[ 507 -564   99   27  268  474  187 -168  207    9 -483  349  -43  230
  145  227  -58  127  436 -815  281  -72 -214  134   33  476  -44   18
  -18  651  719 -432  590  -53  766] | 8
[-482 -288  210  522  335 -226   34 -199  382  206  269  400 -387  617
  625  -47 -242  -12 -142 -254 -305  -53   58  548  -91  140 -480  250
  268  182  739  159  465  281 -412] | 6
[-527 -263  318  489  347 -231   30 -154  360  184  243  408 -350  561
  612  -55 -233   13 -144 -285 -210   14   50  509  -73   81 -500  339
  239  104  766  270  418  252 -487] | 1
[-229 -354  154  355  342  609  207  -25  127   -8 -187  356   43  555
  410   62 -384   21  504 -229  520 -204  112 -208   31  285  140 -173
  190  579  672 -175  508   34  340] | 3
[-480 -283  155  532  338 -225   -6 -181  300  185  223  404 -320  654
  617  -21 -283    2 -119 -347 -270  -73   86  578  -68  167 -416  249
  283  180  750  171  468  215 -365] | 2
[-513 -215  109  584  431 -249  -21 -137  328  223  219  501 -316  698
  644 -101 -307   15 -165 -207 -203  -51   79  561 -116  156 -375  293
  268  181  696  163  479  193 -427] | 1
[-433 -220  131  531  398 -333  -25  -93  324  294  234  419 -391  581
  649  -22 -247  -51 -126 -308 -211  -99  105  619 -133  171 -458  297
  275  203  659  206  460  202 -421] | 0
[ 170 -636  224  316   89  145  217  -22  254 -134 -334  349  -28  408
  212  147 -323  157  419 -678  416  -87 -262   99   36  305 -166 -114
  186  550  630 -408  524 -127  497] | 4
[ 268 -297 -119  243  346  313  195 -122  167  123 -310  367  176  410
  219  183 -247   96  444 -472  156 -222 -102  100   68  528  -25  -95
  118  609  363 -520  627 -152  525] | 0
[ 290 -443 -179  205  332  337  203 -158  126  111 -372  340   92  370
  225  198 -233   53  461 -484  157 -259 -131  192    7  521   46 -100
  110  671  362 -533  634  -94  722] | 0
[ 386 -497   46  123  190  261  211 -137  146    5 -470  423  -83  241
  240  237 -170  141  467 -811  264 -117 -191  217   33  460  -23   46
   67  609  639 -390  601  -47  670] | 0
[-154 -361  172  258  354  619  251  -63  152 -106 -330  306  -43  631
  436   38 -336   93  476 -226  542 -167   57 -176   47  271  254 -228
  130  584  642 -125  422   91  413] | 5
[ 395 -377    5  176  214  382  154 -144   87   -8 -414  482   68  292
  184  235 -161  140  435 -637  285 -189 -183   87    8  482   56  -68
   97  585  611 -495  513  -59  698] | 3
[-504 -403  229  626  320 -364  -79 -194  422  266  198  481 -282  680
  595 -123 -333   23 -110 -358 -285  -58 -161  681 -176  119 -525  185
  250  196  692  223  406  189 -496] | 3
[-413 -473  305  634  270 -404  -71 -199  395  239  159  483 -256  650
  531 -114 -311  -16  -82 -411 -315  -15 -231  770 -218  116 -627  210
  200  173  696  271  394  136 -512] | 5
[-475 -475  315  543  255 -380  -67 -129  499  263   95  351 -346  672
  562 -173 -302   38 -124 -391 -204  -22 -181  717 -169   47 -550  174
  205  208  613  219  292  164 -547] | 4
[ 244 -466   64  360   62  185  233 -239  188   18 -258  503  125  355
  289  293 -363  166  470 -874  182 -120  -90  129  127  498 -217   46
  201  584  657 -599  730  -64  501] | 2
[ 448 -410  -22   69  187  336  209 -234   73   44 -519  420   26  207
  114  189 -148  111  422 -739  255 -133 -211  123   36  410   50  -67
  -36  577  575 -506  542  -39  706] | 5
[ 331 -400   21  122  190  350  193 -149   62  -39 -488  435  -23  267
  195  185 -191  166  442 -611  306 -164 -181   38   52  442   95  -95
   88  587  568 -471  511  -92  638] | 0
[-678 -278  187  434  490   46  -61 -137  424  336  195  443 -338  650
  615 -181 -205   32 -119 -174 -105  -32   10  443  -94   29 -267  223
  161  229  689  366  332  509 -418] | 3
[ -54 -326   94  440  185  376  214 -148   89  -50 -179  369  170  494
  308  194 -443   56  496 -374  402 -221   21 -119   35  390  -24 -211
  206  532  590 -396  547 -137  393] | 2
[-147 -231  242  382  248  465  235  -14  207    8 -264  365   29  600
  429  -12 -392  200  516 -240  474 -170  -12  -62   52  238  132 -114
  199  505  636 -245  426   13  339] | 1
[  31 -507  161  322  231  318  257 -106  199  -36 -350  389  -13  422
  335  210 -340  151  522 -622  280 -143 -149   40  109  381  -42  -41
  153  601  617 -376  665   25  562] | 7
[-623 -371  336  655  181 -432  -23  -78  487  233  209  337 -338  660
  618 -149 -352   13 -153 -248 -177  -21 -117  686 -160  -16 -561  245
  277  121  545  228  270  311 -570] | 2
[-751 -236  155  527  303 -377  -62   -8  395  279   90  297 -486  728
  657 -250 -340   30 -120  -79 -124  -55   23  648 -127    4 -324  147
  297  198  463  288  222  264 -535] | 5
[ 101 -440  109  470  107  232  171 -106  162  -71 -222  522   41  449
  310  249 -394  162  463 -576  311 -130 -161   65   48  429 -125  -62
  267  573  653 -547  621 -140  582] | 5
[-681 -324  238  299  482  153    6 -261  431  278  151  353 -338  567
  631 -263 -143   51 -163 -125 -104   20   53  392  -58  -11 -227  222
  124  158  660  410  257  581 -394] | 4
[-626 -411  232  357  327  -71   24 -188  516  232  100  252 -377  560
  555 -138 -145   10 -150 -280 -277  -39 -122  581  -61   15 -312  184
  152  181  635  329  260  489 -339] | 2
[ 266 -639  132  329  137  103  200   35  281 -107 -409  327   24  449
  167  272 -249   89  484 -787  206 -145 -294  322    3  432  -69 -106
  186  635  696 -399  645 -223  577] | 8
[-261 -563  203  603  210 -566  -71 -166  452  191  124  402 -264  595
  446   16 -231  -52 -101 -588 -501  -46 -263  899 -176  215 -683  216
  238  195  739  170  438   51 -418] | 8
[-259 -260  111  345  345  572  245 -118   73  -25 -293  317   -9  586
  411  -49 -438   54  443  -45  567 -197   77 -185    4  247  267 -232
  191  551  444 -197  448   15  376] | 5
[-636 -257  208  615  317 -369  -66  -43  338  345  224  374 -387  602
  657 -165 -291  -28 -150 -174 -133  -57   86  682 -189   63 -495  293
  319  145  545  274  307  258 -589] | 2
[  96 -549  141  311  123  262  238 -125  176  -29 -323  480   46  330
  283  262 -335  157  489 -755  349  -99 -146   65   97  407 -151   16
  192  568  608 -445  622  -31  531] | 1
[-532 -406  303  597  259 -370   -8  -92  492  224  237  359 -293  635
  584 -171 -317   39 -141 -345 -167    5  -98  645 -141   51 -601  201
  232  126  648  205  336  239 -577] | 6
[-582 -324   98  458  400 -126  -49 -168  516  251   88  333 -373  675
  612 -110 -194    4 -192 -247 -329  -83 -135  618  -77   84 -229  167
  185  269  669  237  381  307 -289] | 3
[  94 -553  187  423   72  182  222  -55  287  -14 -278  475   14  413
  327  254 -359  188  483 -793  259  -74 -141  163   95  431 -198   65
  255  614  682 -528  727  -82  451] | 2
[-242 -315  175  254  346  673  207  -34  152   36 -342  346  -18  519
  421   -9 -356  138  487 -175  636 -150   88 -205   63  211  251 -128
  122  558  506 -182  396  193  423] | 1
[ 342 -379 -119  287  338  239  175 -141  194   48 -352  355  119  503
  272  253 -233  121  483 -585    5 -241 -144  245   56  605   14  -89
  172  666  508 -564  737 -228  658] | 7
[ -79 -405  200  396  272  395  268  -45  161 -145 -246  346   34  560
  411   61 -393  113  471 -338  358 -172  -31  -77   20  348   52 -147
  195  537  601 -163  556 -105  329] | 3
[-887 -284  360  526  375 -175  -80  -33  385  398   79  278 -459  684
  684 -330 -372   93  -32  -28   15  -78   52  533 -124  -75 -356  173
  220  215  430  369  154  400 -633] | 7
[ 212 -428  -22  306  402  420  206  -99  202   28 -273  360   64  545
  336  238 -221   56  494 -452  189 -219  -48  137   -5  560    6  -83
  193  683  603 -407  642 -142  624] | 8
[-138 -381  224  280  371  638  274  -71  185   26 -198  388   48  520
  381  134 -311   38  522 -403  537 -147  150 -229   82  272   89  -50
   94  557  796 -166  549  146  314] | 1
[ 115 -533   77  349  167  185  268 -147  229  -29 -355  516    8  405
  324  281 -364  154  503 -682  154 -123 -209  140  100  452  -81   54
  204  627  570 -490  758   13  615] | 1
[ 191 -546  106  292  139  259  269 -179  184   26 -347  460   12  318
  326  274 -331  153  491 -818  261  -97 -103  106  118  456 -166   96
  163  633  588 -520  741   15  590] | 2
[ 475 -394  -81  122  236  342  172 -163   25  -57 -536  474  -68  263
  190  162 -141  143  397 -605  173 -154 -237  207  -34  474  173  -89
   38  614  626 -551  606 -142  785] | 7
[ -97 -472  171  347  293  320  194  -20  252 -138 -238  297   89  588
  343  149 -368  117  489 -487  352 -149  -51  -59  101  398  -22 -232
  202  545  680 -280  552 -155  302] | 7
[-313 -363  269  316  333  670  197  -43  191  -31 -321  261  -29  575
  474    0 -360  109  483 -206  556 -186   66 -195   39  218  254 -169
  143  579  564 -101  468  107  359] | 7
[-699 -309  192  477  356  -60  -18 -222  457  180  126  391 -359  762
  638 -269 -300   91 -179 -145 -177  -26  -77  532  -95   -1 -199  133
  226  193  672  331  312  424 -423] | 4
[-899 -152  203  550  329 -331    8   -1  417  323  192  284 -461  680
  784 -319 -348   34 -148   43  -45  -77  144  540 -125  -63 -303  180
  321  132  439  353  168  389 -709] | 0
[ 230 -314  -18  282  389  464  173   11  242  109 -364  336   33  525
  341  141 -185  130  514 -408  162 -241  -85  208    0  521  162  -31
  183  700  553 -397  638 -143  644] | 3
[-781 -222  163  549  323 -383  -39  -21  395  333  127  252 -411  702
  715 -266 -342   -1 -100  -46 -165  -84   58  683 -134  -16 -339  192
  297  148  437  323  247  237 -596] | 0
[-459 -274  180  446  412 -234   -7 -207  319  210  255  365 -240  679
  591  -42 -265   15  -88 -357 -247  -47  136  539  -42  180 -449  268
  257  157  774  203  443  154 -449] | 4
[-808 -195  218  576  302 -347   -9  -57  350  260  147  351 -421  688
  737 -230 -360   42 -108  -69 -119  -78  101  623 -136   26 -339  195
  327  128  489  316  246  305 -600] | 6
[-132 -316  215  392  253  561  197  -75  164    8 -167  373   60  538
  419  157 -371   91  516 -343  505 -192  100 -226   54  332   74  -96
  199  579  662 -278  510  -19  354] | 2
[ 170 -498  154  355   57  212  241 -132  211   33 -270  461  109  342
  254  161 -369  229  485 -794  306  -70 -127   98  122  400 -229   32
  192  531  616 -545  648   14  421] | 6
[ 285 -358 -201  186  342  328  239 -222   61  128 -377  461   73  374
  270  147 -308  146  454 -541  154 -129  -28  122   89  579  -37   90
  131  648  303 -594  683   -5  645] | 8
[-550 -231  180  532  431 -228  -35 -171  341  265  300  435 -309  686
  636  -90 -300  -53 -147 -244  -97  -61   73  518 -147   72 -424  215
  232  141  667  274  412  248 -490] | 0
[-862 -181  269  551  260 -304  -31  -18  419  286  140  287 -464  667
  763 -284 -352   27 -137   31  -22  -56  129  573 -130  -70 -319  231
  348  139  414  332  176  380 -564] | 4
[ 422 -422   28  119  165  371  192 -213   53   40 -456  473   22  161
  105  201 -146   90  411 -711  290 -125 -195  126  -13  427   15  -33
   17  568  614 -510  593 -100  650] | 6
[ 197 -631  164  332   35  134  247 -105  303  -68 -408  425   -8  406
  327  243 -329  183  483 -871  154 -112 -246  265   98  425 -133   16
  209  649  662 -499  693  -92  546] | 3
[ 109 -314  -69  155  382  482  190 -120  183   32 -421  314  100  475
  295   61 -263  135  425 -313  290 -174  -76   38   45  451  175 -158
  101  609  321 -396  528  -61  588] | 4
[-190 -357   86  287  349  522  236  -46  147  -61 -308  305   26  620
  374   39 -382   73  474 -277  502 -174   68 -118   51  318  199 -175
  167  582  570 -198  466   -1  368] | 8
[-847 -200  228  565  352 -161  -46 -136  327  349  117  380 -431  765
  726 -296 -387   56  -88   53  -41  -85   88  586 -167  -45 -243  214
  315  186  449  315  261  390 -504] | 1
[-780 -222  204  490  426 -154   -5  -57  353  292   43  294 -410  682
  705 -334 -286   21 -106   20 -128  -82   53  609 -164    4 -202  153
  220  182  489  445  230  389 -524] | 5
[-633 -200  152  561  378 -224   19  -99  336  255  294  302 -279  692
  659 -153 -320  -15 -150 -194 -170  -78  138  556  -91   66 -417  251
  282  129  663  227  368  204 -514] | 3
[ 165 -635  169  374   74  124  172  -38  262  -73 -337  368    9  378
  223  363 -294   90  511 -794  250 -172 -265  182   54  435 -153  -87
  226  630  717 -459  655 -236  569] | 0
[ 197 -412 -142  243  236  326  237 -221   58   62 -378  353  120  311
  137  142 -337   84  379 -484  316 -179 -141   67   39  468  -45 -112
   92  592  229 -571  558 -140  568] | 6
[ 219 -307  -90  245  321  332  228 -147  129  131 -363  397  101  382
  266  163 -288  100  504 -447  188 -219  -67   97   43  505   20  -40
  118  633  358 -512  628  -63  605] | 3
[ 391 -386   14   27  217  445  213 -293    0   34 -481  517    3   84
  118  117 -171  134  387 -671  399  -38 -134  -49   37  421    7   24
  -12  526  482 -473  507   35  627] | 8
[-569 -204  150  603  399 -259   -4 -152  283  242  196  465 -319  662
  674 -111 -318   -9 -125 -233 -178  -68   70  579 -140  151 -376  235
  294  174  672  228  439  173 -457] | 5
[-431 -460  264  588  303 -486  -43 -137  474  301  149  414 -253  638
  507 -100 -290   18  -66 -509 -271  -49 -172  742 -149  100 -637  176
  172  160  707  250  346  124 -599] | 1
[ 224 -675  122  262  169  315  209  -79  293  -65 -375  334   60  399
  221  338 -202   71  468 -795  226 -160 -246  203   41  465 -101  -78
  138  678  671 -418  670  -95  655] | 2
[ 147 -279  -61  260  338  504  216 -221  149  200 -332  519   34  333
  350  110 -271  138  436 -413  228 -150   -9   40   49  496   30  108
  136  647  365 -525  658   93  582] | 3
[-690 -130  188  587  432 -165  -24 -155  335  316  281  412 -346  738
  714 -180 -345   -8 -157  -52  -78  -71  179  479 -123   54 -342  248
  291  158  579  238  341  359 -520] | 5
[-707 -229   86  300  427  141   21 -418  370  484  174  506 -313  376
  548 -136 -183  -44 -193 -235  -75  -25   86  287  -46  -26 -272  315
   46  188  524  177  349  724 -334] | 1
